Below are the code and all the weights of a small trained network. Each question names an input and a class and asks about switching units off, where a switched-off unit gives its printed mean instead of its output.

import numpy as np


def w(rows, s, z=0):
    codes = np.array(rows[::2]) - 128.0
    scale = np.full(codes.shape[1], s)
    scale[-1] = z or s
    return codes * scale


def f(y):
    return y / 2 * (1 + np.tanh(0.7978845608 * (y + 0.044715 * y**3)))


def log_softmax(a):
    a = a - a.max(-1, keepdims=True)
    return a - np.log(np.exp(a).sum(-1, keepdims=True))


def net(x, mask):
    res = np.array(x, float).reshape(1, 8) / 4 @ E
    y = f(res @ A[0][:, :-1].T + A[0][:, -1])
    res = res + np.where(mask, y, B[0][:, -1]) @ B[0][:, :-1]
    return log_softmax(res[-1] @ U[:, :-1].T + U[:, -1])


A, B = {}, {}
E = w([
[214,189,137,122,153,195,72,165,88,235,138],'x0',
[48,176,204,46,75,117,182,199,155,180,95],'x1',
[40,210,78,55,211,201,68,114,172,94,153],'x2',
[193,47,181,56,134,253,202,182,119,43,165],'x3',
[86,126,249,174,121,124,95,86,120,128,248],'x4',
[110,110,113,137,84,153,102,131,138,134,126],'x5',
[133,135,132,125,132,123,131,125,128,126,128],'x6',
[120,193,189,246,127,218,185,64,142,105,22],'x7',
],0.0057)
A[0] = w([
[78,198,200,79,116,110,168,185,140,142,91,85],'neuron 0',
[186,186,169,102,105,202,90,172,76,214,143,149],'neuron 1',
[95,144,115,166,119,109,113,52,141,175,109,38],'neuron 2',
[81,177,93,153,121,51,122,79,79,169,133,79],'neuron 3',
[105,123,239,136,113,127,109,100,136,105,253,134],'neuron 4',
[71,95,156,110,154,47,163,102,164,6,109,148],'neuron 5',
[70,172,104,94,230,157,105,134,169,108,157,66],'neuron 6',
[69,137,206,94,58,104,153,193,161,192,77,84],'neuron 7',
[198,196,156,153,183,121,108,174,101,199,161,127],'neuron 8',
[143,80,91,40,138,61,70,180,113,128,233,26],'neuron 9',
[124,165,130,153,128,43,68,111,147,145,87,70],'neuron 10',
[191,79,174,194,66,1,166,161,95,186,107,91],'neuron 11',
[30,220,80,82,168,162,46,114,195,115,139,123],'neuron 12',
[125,165,128,152,122,49,82,87,160,183,98,65],'neuron 13',
[141,162,184,191,155,208,157,97,131,92,60,41],'neuron 14',
[197,168,138,128,179,177,62,153,84,184,126,109],'neuron 15',
[116,164,148,181,103,195,147,70,160,117,74,101],'neuron 16',
[186,95,188,86,118,188,124,152,112,68,126,72],'neuron 17',
[165,151,50,122,106,156,153,153,142,121,57,95],'neuron 18',
[112,185,167,185,140,186,154,85,130,103,62,38],'neuron 19',
[77,186,72,193,131,65,56,113,103,169,107,36],'neuron 20',
[190,143,154,119,187,161,123,125,113,225,135,60],'neuron 21',
[88,125,218,158,108,129,74,82,112,155,225,113],'neuron 22',
[164,49,137,121,136,238,164,189,112,63,167,2],'neuron 23',
[84,157,167,117,114,113,188,185,133,178,116,53],'neuron 24',
[164,112,9,80,121,106,148,208,164,115,73,143],'neuron 25',
[201,87,66,223,169,128,89,37,81,86,142,87],'neuron 26',
],0.0066,0.0048)
B[0] = w([
[190,39,69,72,208,136,53,72,187,126,182,181],'neuron 0',
[67,73,141,200,74,72,107,100,195,90,52,211],'neuron 1',
[118,148,158,95,143,128,163,200,128,103,182,157],'neuron 2',
[109,144,138,105,138,185,141,238,175,93,128,192],'neuron 3',
[97,169,41,165,229,160,193,95,115,181,37,220],'neuron 4',
[59,62,160,193,62,68,58,97,168,105,26,229],'neuron 5',
[188,112,179,78,14,202,134,89,31,127,132,189],'neuron 6',
[208,41,101,58,206,126,44,53,202,125,210,192],'neuron 7',
[88,103,116,144,99,97,150,103,153,84,97,191],'neuron 8',
[94,190,175,162,57,11,144,190,63,219,219,206],'neuron 9',
[118,167,159,121,144,174,204,235,150,71,171,177],'neuron 10',
[183,144,179,68,47,241,143,40,3,94,89,232],'neuron 11',
[190,101,173,116,54,206,130,43,33,118,101,254],'neuron 12',
[113,134,144,72,134,197,189,248,161,52,145,187],'neuron 13',
[108,156,146,110,104,11,143,188,78,166,234,211],'neuron 14',
[63,43,171,149,64,68,91,92,180,80,57,192],'neuron 15',
[125,154,137,114,67,67,97,153,105,221,176,209],'neuron 16',
[79,202,156,108,156,174,178,196,151,42,143,186],'neuron 17',
[119,181,49,144,178,115,156,100,103,188,116,174],'neuron 18',
[103,131,126,120,64,21,133,190,43,206,226,195],'neuron 19',
[103,161,176,107,181,189,193,218,176,52,157,209],'neuron 20',
[84,60,127,133,71,101,101,148,138,98,91,156],'neuron 21',
[123,150,41,184,217,157,182,111,116,203,53,206],'neuron 22',
[122,163,160,96,139,176,171,236,174,67,134,208],'neuron 23',
[174,81,131,50,165,144,53,119,140,147,178,146],'neuron 24',
[106,164,82,193,192,122,197,77,119,187,110,230],'neuron 25',
[186,59,95,15,197,133,21,59,215,146,202,245],'neuron 26',
],0.0063,0.0055)
U = w([
[125,165,153,112,151,206,180,253,174,33,153,102],'0',
[128,162,142,138,77,2,119,175,58,217,224,99],'1',
[147,139,129,147,130,135,110,105,134,122,107,249],'2',
[201,128,159,111,61,225,127,61,19,102,96,97],'3',
[191,88,102,95,200,124,29,79,211,132,192,115],'4',
[62,90,136,189,70,55,87,103,190,75,38,98],'5',
[123,174,67,181,229,148,191,99,101,220,52,100],'6',
],0.0086,0.016)

Each question gives the input, the list of numbers given to net, and the class t.
The units are the neurons (one row each of A and B). Each row of codes is followed by its name. A weight is (code - 128) times the scale printed after its matrix; where a second scale follows, it is the last column's (A, B and U).
mask holds one flag per neuron, in row order. A switched-off neuron (its flag False) gives its mean, the last column of its row in B, instead of its output. The means were averaged over made-up inputs and are rounded, as every weight is.
A unit's drop is (log p(t) with every unit on - log p(t) with that unit switched off) / (log p(t) with every unit on - log p(t) with every unit switched off).
The circuit of an input: a set's keep is (log p(t) with only the set's units on - log p(t) with every unit switched off) / (log p(t) with every unit on - log p(t) with every unit switched off). Starting from the 12 units with the biggest drops (on a tie, the unit counted first), units are removed one at a time, each time the one whose removal leaves the highest keep (on an exact tie, the one counted first), for as long as the keep stays at least 0.8.
circuit, biggest first: the units of the circuit, biggest drop first
most important unit: the unit with the biggest drop
k most important neurons: the k neurons with the biggest drops, biggest first
input [-2,5,5,0,-7,-5,2,1], class 6: circuit, biggest first	[neuron 25]
input [1,8,-7,7,0,7,7,3], class 4: 3 most important neurons	[neuron 7; neuron 0; neuron 24]
input [-8,8,-8,-5,-3,8,6,4], class 2: 4 most important neurons	[neuron 11; neuron 12; neuron 7; neuron 26]
input [3,6,-7,4,-7,3,-2,8], class 1: circuit, biggest first	[neuron 14; neuron 19]
input [2,3,2,1,-3,0,4,0], class 4: 3 most important neurons	[neuron 11; neuron 4; neuron 22]
input [1,-2,-4,-5,8,-4,-3,6], class 6: 2 most important neurons	[neuron 22; neuron 4]
input [0,2,4,5,7,-6,0,7], class 1: circuit, biggest first	[neuron 14; neuron 19]
input [8,2,6,7,4,-5,1,2], class 5: 2 most important neurons	[neuron 1; neuron 15]
input [-7,7,4,2,2,-5,-4,2], class 4: circuit, biggest first	[neuron 0; neuron 7]
input [-2,8,7,-8,5,5,-1,-5], class 0: circuit, biggest first	[neuron 20; neuron 13]
input [4,-1,-2,-4,6,5,-2,-5], class 6: circuit, biggest first	[neuron 22; neuron 4]
input [-6,-8,-5,-4,-8,-1,8,8], class 1: 3 most important neurons	[neuron 19; neuron 14; neuron 16]
input [-7,1,7,5,4,-5,-5,-2], class 3: circuit, biggest first	[neuron 6; neuron 12]
input [0,1,-8,-1,1,0,5,-4], class 3: circuit, biggest first	[neuron 11]
input [-3,-5,7,-2,7,-3,-5,-5], class 3: 3 most important neurons	[neuron 12; neuron 6; neuron 25]
input [8,0,-3,-4,6,0,-4,7], class 5: 3 most important neurons	[neuron 1; neuron 15; neuron 8]
input [-7,3,-6,-7,-4,3,8,8], class 1: circuit, biggest first	[neuron 19; neuron 16]
input [-5,2,1,-4,-3,-3,4,7], class 1: circuit, biggest first	[neuron 19; neuron 16]
input [7,-1,1,-5,0,-2,3,-5], class 5: 2 most important neurons	[neuron 15; neuron 1]
input [-5,7,0,-7,1,-2,8,7], class 0: circuit, biggest first	[neuron 13; neuron 10]
input [0,-7,7,-2,-6,2,1,-1], class 3: most important unit	neuron 12
